Below is a small trained network, with its code and all its weights. Each question gives an input and a class and asks what happens when units are switched off, that is, made to give their printed mean instead of their output.

import numpy as np


def w(rows, s, z=0):
    codes = np.array(rows[::2]) - 128.0
    scale = np.full(codes.shape[1], s)
    scale[-1] = z or s
    return codes * scale


def f(y):
    return np.maximum(y, 0)


def log_softmax(a):
    a = a - a.max(-1, keepdims=True)
    return a - np.log(np.exp(a).sum(-1, keepdims=True))


def net(x, mask):
    res = np.array(x, float).reshape(1, 3) / 4 @ E
    y = f(res @ A[0][:, :-1].T + A[0][:, -1])
    res = res + np.where(mask, y, B[0][:, -1]) @ B[0][:, :-1]
    return log_softmax(res[-1] @ U[:, :-1].T + U[:, -1])


A, B = {}, {}
E = w([
[55,152,160,84,111,79,144],'x0',
[138,208,153,59,126,165,83],'x1',
[137,103,5,28,82,138,158],'x2',
],0.015)
A[0] = w([
[124,114,132,170,163,84,165,187],'n0',
[126,255,174,79,171,216,60,70],'n1',
[235,131,145,194,204,208,138,162],'n2',
[86,70,128,199,142,88,162,2],'n3',
[119,168,147,173,240,107,113,72],'n4',
[123,141,214,175,201,110,120,97],'n5',
[16,160,209,101,95,29,166,93],'n6',
],0.012,0.0074)
B[0] = w([
[46,135,159,188,94,51,120,191],'n0',
[63,51,108,247,63,88,179,252],'n1',
[154,49,168,86,108,138,56,230],'n2',
[141,95,180,156,49,126,203,183],'n3',
[132,162,58,9,174,149,202,198],'n4',
[104,117,52,35,157,97,171,237],'n5',
[192,2,139,114,152,188,53,232],'n6',
],0.0098,0.016)
U = w([
[146,127,5,11,139,109,234,119],'0',
[122,78,153,247,71,81,204,97],'1',
[197,42,171,118,148,180,9,104],'2',
[105,125,145,141,147,58,45,254],'3',
[170,235,135,156,166,117,123,108],'4',
[157,208,180,134,155,161,109,108],'5',
[145,196,154,180,182,151,96,110],'6',
],0.012,0.022)

Each question gives the input, the list of numbers given to net, and the class t.
The units are the neurons (one row each of A and B). Each row of codes is followed by its name. A weight is (code - 128) times the scale printed after its matrix; where a second scale follows, it is the last column's (A, B and U).
mask holds one flag per neuron, in row order. A switched-off neuron (its flag False) gives its mean, the last column of its row in B, instead of its output. The means were averaged over made-up inputs and are rounded, as every weight is.
A unit's drop is (log p(t) with every unit on - log p(t) with that unit switched off) / (log p(t) with every unit on - log p(t) with every unit switched off).
The circuit of an input: a set's keep is (log p(t) with only the set's units on - log p(t) with every unit switched off) / (log p(t) with every unit on - log p(t) with every unit switched off). Starting from all 7 units, units are removed one at a time, each time the one whose removal leaves the highest keep (on an exact tie, the one counted first), for as long as the keep stays at least 0.8.
units of the circuit, in order: the units of the circuit, biggest drop first
unit that matters most: the unit with the biggest drop
top k neurons: the k neurons with the biggest drops, biggest first
drop when u is switched off: that unit's drop, to one decimal
input [3,-3,2], class 3: units of the circuit, in order	[n1; n5; n4; n2]
input [-8,-5,1], class 2: unit that matters most	n2
input [-8,-2,-8], class 0: top 2 neurons	[n5; n4]
input [0,-2,1], class 3: top 4 neurons	[n1; n5; n4; n3]
input [0,-3,1], class 3: top 2 neurons	[n1; n5]
input [-8,-6,7], class 2: units of the circuit, in order	[n5; n1]
input [0,1,-4], class 0: units of the circuit, in order	[n5; n4]
input [7,6,-7], class 0: top 3 neurons	[n5; n4; n2]
input [-2,-3,3], class 3: units of the circuit, in order	[n5; n4; n1; n6]
input [4,-2,1], class 2: top 3 neurons	[n1; n6; n5]
input [8,5,-8], class 0: top 3 neurons	[n5; n4; n2]
input [-3,-5,4], class 1: top 3 neurons	[n5; n4; n6]
input [7,-4,-5], class 2: top 2 neurons	[n6; n1]
input [-5,-2,-4], class 2: unit that matters most	n2
input [-6,7,-2], class 1: top 2 neurons	[n1; n6]
input [-5,-6,-7], class 0: top 3 neurons	[n5; n4; n1]
input [-8,0,-8], class 0: top 3 neurons	[n5; n4; n6]
input [-5,7,3], class 1: top 2 neurons	[n1; n6]
input [1,4,1], class 1: top 2 neurons	[n1; n5]
input [-2,5,1], class 1: unit that matters most	n1
input [2,-2,2], class 3: top 4 neurons	[n5; n1; n4; n3]
input [-1,-7,6], class 1: top 2 neurons	[n5; n4]
input [-1,-8,4], class 1: drop when n2 is switched off	0.0
input [-6,6,-1], class 1: drop when n6 is switched off	0.8
input [6,4,-4], class 2: drop when n6 is switched off	3.2
input [5,2,2], class 2: drop when n6 is switched off	0.3
input [1,-3,-1], class 3: units of the circuit, in order	[n1]
